Below is a small trained network, with its code and all its weights. Each question gives an input and a class and asks what happens when units are switched off, that is, made to give their printed mean instead of their output.

import numpy as np


def w(rows, s, z=0):
    codes = np.array(rows[::2]) - 128.0
    scale = np.full(codes.shape[1], s)
    scale[-1] = z or s
    return codes * scale


def f(y):
    return np.maximum(y, 0)


def log_softmax(a):
    a = a - a.max(-1, keepdims=True)
    return a - np.log(np.exp(a).sum(-1, keepdims=True))


def net(x, mask):
    res = np.array(x, float).reshape(1, 8) / 4 @ E
    y = f(res @ A[0][:, :-1].T + A[0][:, -1])
    res = res + np.where(mask, y, B[0][:, -1]) @ B[0][:, :-1]
    return log_softmax(res[-1] @ U[:, :-1].T + U[:, -1])


A, B = {}, {}
E = w([
[97,37,44,54,142,140,108,89],'x0',
[102,106,191,48,133,141,157,196],'x1',
[17,202,191,112,211,104,156,99],'x2',
[230,72,64,149,189,92,182,122],'x3',
[113,148,84,105,92,61,149,125],'x4',
[152,93,203,142,30,133,218,100],'x5',
[81,135,145,109,192,25,24,154],'x6',
[117,95,146,87,88,133,151,254],'x7',
],0.0082)
A[0] = w([
[149,149,160,127,48,140,246,142,127],'n1',
[185,151,78,192,154,67,123,162,112],'n2',
[149,80,50,106,98,144,143,94,62],'n3',
[26,232,189,154,118,107,73,131,254],'n4',
[139,135,51,161,116,133,113,93,177],'n5',
[119,110,134,121,39,156,87,197,232],'n6',
[154,133,124,177,126,143,112,78,69],'n7',
[132,117,119,112,176,139,84,113,51],'n8',
[149,135,145,133,102,137,217,123,115],'n9',
[70,129,134,15,153,132,120,243,190],'n10',
[111,98,116,88,111,36,73,138,136],'n11',
[82,186,124,121,216,77,127,49,172],'n12',
[192,118,94,167,142,107,114,180,125],'n13',
[152,100,57,124,91,137,146,65,206],'n14',
],0.011,0.0023)
B[0] = w([
[127,92,215,162,124,83,213,180,210],'n1',
[141,190,119,114,172,78,79,159,187],'n2',
[69,157,100,152,128,161,123,108,175],'n3',
[141,226,112,182,98,176,147,91,255],'n4',
[100,148,93,98,144,132,121,118,181],'n5',
[186,153,122,90,159,131,140,120,184],'n6',
[105,116,110,74,149,113,134,141,169],'n7',
[117,118,142,103,144,111,146,147,162],'n8',
[100,99,180,160,122,102,142,153,180],'n9',
[42,134,144,45,170,79,179,173,213],'n10',
[109,107,184,60,168,66,169,168,179],'n11',
[162,128,153,50,249,58,76,147,229],'n12',
[152,179,141,148,164,94,73,137,178],'n13',
[44,141,106,135,139,142,126,115,188],'n14',
],0.012,0.016)
U = w([
[88,101,63,79,113,198,108,80,111],'0',
[105,107,162,74,161,78,136,182,164],'1',
[195,165,103,112,153,128,53,111,190],'2',
[131,52,169,185,91,125,149,141,131],'3',
[116,129,97,151,115,99,85,148,1],'4',
[168,77,125,136,94,140,101,112,35],'5',
[85,176,117,175,92,174,150,110,155],'6',
[252,114,158,141,39,167,157,136,72],'7',
],0.012,0.0052)

Each question gives the input, the list of numbers given to net, and the class t.
The units are the neurons (one row each of A and B). Each row of codes is followed by its name. A weight is (code - 128) times the scale printed after its matrix; where a second scale follows, it is the last column's (A, B and U).
mask holds one flag per neuron, in row order. A switched-off neuron (its flag False) gives its mean, the last column of its row in B, instead of its output. The means were averaged over made-up inputs and are rounded, as every weight is.
A unit's drop is (log p(t) with every unit on - log p(t) with that unit switched off) / (log p(t) with every unit on - log p(t) with every unit switched off).
The circuit of an input: a set's keep is (log p(t) with only the set's units on - log p(t) with every unit switched off) / (log p(t) with every unit on - log p(t) with every unit switched off). Starting from the 12 units with the biggest drops (on a tie, the unit counted first), units are removed one at a time, each time the one whose removal leaves the highest keep (on an exact tie, the one counted first), for as long as the keep stays at least 0.8.
circuit, biggest first: the units of the circuit, biggest drop first
most important unit: the unit with the biggest drop
top k neurons: the k neurons with the biggest drops, biggest first
drop of u: that unit's drop, to one decimal
input [-2,-4,-7,-7,1,2,-6,4], class 3: circuit, biggest first => n1, n12
input [-3,-8,5,-7,2,-3,-6,-2], class 6: top 4 neurons => n4, n2, n6, n13
input [-2,-1,-3,0,7,1,-8,0], class 3: most important unit => n1
input [-2,-8,8,-8,1,3,7,-6], class 2: circuit, biggest first => n12, n4
input [-6,-4,-3,4,-4,6,-3,-1], class 3: circuit, biggest first => n12, n1
input [-4,4,-7,0,6,-2,4,-6], class 2: top 2 neurons => n10, n1
input [0,-6,-5,4,-3,1,4,-4], class 2: top 2 neurons => n10, n1
input [-8,7,-8,-8,-5,7,-4,4], class 7: top 2 neurons => n6, n12
input [-2,-5,-3,-3,2,-5,7,-5], class 2: top 2 neurons => n10, n4
input [-4,0,-1,-7,-3,-7,-1,7], class 6: top 3 neurons => n4, n12, n11
input [2,8,-5,-1,4,1,-5,-7], class 6: top 2 neurons => n12, n3
input [5,5,-5,7,4,3,-5,4], class 3: top 2 neurons => n12, n1
input [1,-3,-3,8,0,-3,-4,4], class 2: top 3 neurons => n13, n2, n10
input [-2,3,-5,4,7,-4,-7,-8], class 6: circuit, biggest first => n12
input [-3,-5,5,1,2,0,7,-5], class 2: top 3 neurons => n4, n10, n1
input [-1,4,-4,5,-7,-5,-3,-7], class 2: top 3 neurons => n10, n1, n13
input [-7,3,-6,3,-1,7,-7,7], class 3: top 2 neurons => n1, n9
input [-7,-4,-6,-3,-5,3,-6,8], class 7: top 2 neurons => n6, n10
input [-5,3,0,-8,4,-2,2,3], class 6: drop of n12 => 0.4
input [-6,3,1,-2,8,3,-8,6], class 3: drop of n1 => 0.2
input [-7,2,5,2,6,7,-7,5], class 3: drop of n12 => 0.0
input [4,3,-2,2,8,1,-2,-5], class 0: most important unit => n4
